Below are the code and all the weights of a small trained network. Each question names an input and a class and asks about switching units off, where a switched-off unit gives its printed mean instead of its output.

import numpy as np


def w(rows, s, z=0):
    codes = np.array(rows[::2]) - 128.0
    scale = np.full(codes.shape[1], s)
    scale[-1] = z or s
    return codes * scale


def f(y):
    return y / 2 * (1 + np.tanh(0.7978845608 * (y + 0.044715 * y**3)))


def log_softmax(a):
    a = a - a.max(-1, keepdims=True)
    return a - np.log(np.exp(a).sum(-1, keepdims=True))


def net(x, mask):
    res = np.array(x, float).reshape(1, 7) / 4 @ E
    y = f(res @ A[0][:, :-1].T + A[0][:, -1])
    res = res + np.where(mask, y, B[0][:, -1]) @ B[0][:, :-1]
    return log_softmax(res[-1] @ U[:, :-1].T + U[:, -1])


A, B = {}, {}
E = w([
[53,148,184,231],'x0',
[127,128,132,125],'x1',
[29,117,76,68],'x2',
[124,2,128,151],'x3',
[128,127,128,127],'x4',
[128,129,128,128],'x5',
[128,126,129,127],'x6',
],0.0096)
A[0] = w([
[133,238,164,211,133],'neuron 0',
[191,142,125,74,255],'neuron 1',
[223,144,105,54,36],'neuron 2',
[242,101,126,180,96],'neuron 3',
[101,65,89,89,97],'neuron 4',
[230,107,147,164,201],'neuron 5',
[159,169,136,171,132],'neuron 6',
[221,89,160,136,28],'neuron 7',
[171,125,107,141,99],'neuron 8',
[123,245,116,76,195],'neuron 9',
[120,248,101,61,25],'neuron 10',
[102,147,105,129,82],'neuron 11',
[138,108,141,145,97],'neuron 12',
[38,118,141,209,59],'neuron 13',
[146,97,95,92,165],'neuron 14',
],0.017,0.0095)
B[0] = w([
[251,220,140,104,227],'neuron 0',
[148,44,106,65,231],'neuron 1',
[99,205,157,218,185],'neuron 2',
[72,39,110,140,184],'neuron 3',
[199,152,127,91,195],'neuron 4',
[43,203,150,195,211],'neuron 5',
[173,185,123,99,164],'neuron 6',
[129,67,102,55,156],'neuron 7',
[94,116,136,116,134],'neuron 8',
[31,156,155,225,249],'neuron 9',
[80,8,92,52,205],'neuron 10',
[149,109,170,170,133],'neuron 11',
[92,166,139,117,132],'neuron 12',
[9,52,113,134,203],'neuron 13',
[160,118,126,83,190],'neuron 14',
],0.024,0.014)
U = w([
[116,139,164,182,19],'0',
[138,67,102,101,252],'1',
[253,159,136,83,116],'2',
],0.016,0.0026)

Each question gives the input, the list of numbers given to net, and the class t.
The units are the neurons (one row each of A and B). Each row of codes is followed by its name. A weight is (code - 128) times the scale printed after its matrix; where a second scale follows, it is the last column's (A, B and U).
mask holds one flag per neuron, in row order. A switched-off neuron (its flag False) gives its mean, the last column of its row in B, instead of its output. The means were averaged over made-up inputs and are rounded, as every weight is.
A unit's drop is (log p(t) with every unit on - log p(t) with that unit switched off) / (log p(t) with every unit on - log p(t) with every unit switched off).
The circuit of an input: a set's keep is (log p(t) with only the set's units on - log p(t) with every unit switched off) / (log p(t) with every unit on - log p(t) with every unit switched off). Starting from the 12 units with the biggest drops (on a tie, the unit counted first), units are removed one at a time, each time the one whose removal leaves the highest keep (on an exact tie, the one counted first), for as long as the keep stays at least 0.8.
circuit, biggest first: the units of the circuit, biggest drop first
most important unit: the unit with the biggest drop
top k neurons: the k neurons with the biggest drops, biggest first
drop when u is switched off: that unit's drop, to one decimal
input [7,-8,-3,-7,5,6,-2], class 2: circuit, biggest first -> neuron 0
input [0,6,1,7,-8,1,-7], class 2: circuit, biggest first -> neuron 9; neuron 10
input [8,-4,-5,0,-6,-5,7], class 2: top 3 neurons -> neuron 0; neuron 9; neuron 6
input [-7,8,3,1,-5,8,-4], class 2: circuit, biggest first -> neuron 13; neuron 4
input [-7,6,-7,-1,4,3,7], class 0: top 2 neurons -> neuron 2; neuron 5
input [-8,3,-7,-5,7,8,3], class 0: top 3 neurons -> neuron 2; neuron 5; neuron 9
input [-7,-7,7,1,-3,0,3], class 2: top 2 neurons -> neuron 4; neuron 13
input [7,-1,6,3,-1,0,3], class 1: top 4 neurons -> neuron 9; neuron 5; neuron 13; neuron 2
input [-7,-1,1,3,-7,-3,3], class 2: top 2 neurons -> neuron 13; neuron 10
input [7,-1,3,1,-6,-5,-2], class 1: top 3 neurons -> neuron 9; neuron 13; neuron 5
input [-3,2,-3,-1,-4,-4,5], class 0: top 3 neurons -> neuron 5; neuron 10; neuron 2
input [8,6,-3,-1,4,-8,-6], class 2: top 2 neurons -> neuron 0; neuron 9
input [6,5,5,4,-5,-2,-6], class 1: top 4 neurons -> neuron 9; neuron 5; neuron 2; neuron 13
input [-2,-8,3,2,3,1,0], class 2: most important unit -> neuron 13
input [-5,-1,-2,-3,1,3,1], class 0: top 2 neurons -> neuron 2; neuron 9
input [-4,-5,-4,-1,5,-4,-3], class 0: top 2 neurons -> neuron 5; neuron 2
input [6,1,-8,-7,-5,-6,3], class 2: drop when neuron 0 is switched off -> 3.1
input [-8,4,5,2,5,-2,0], class 2: drop when neuron 4 is switched off -> 0.1
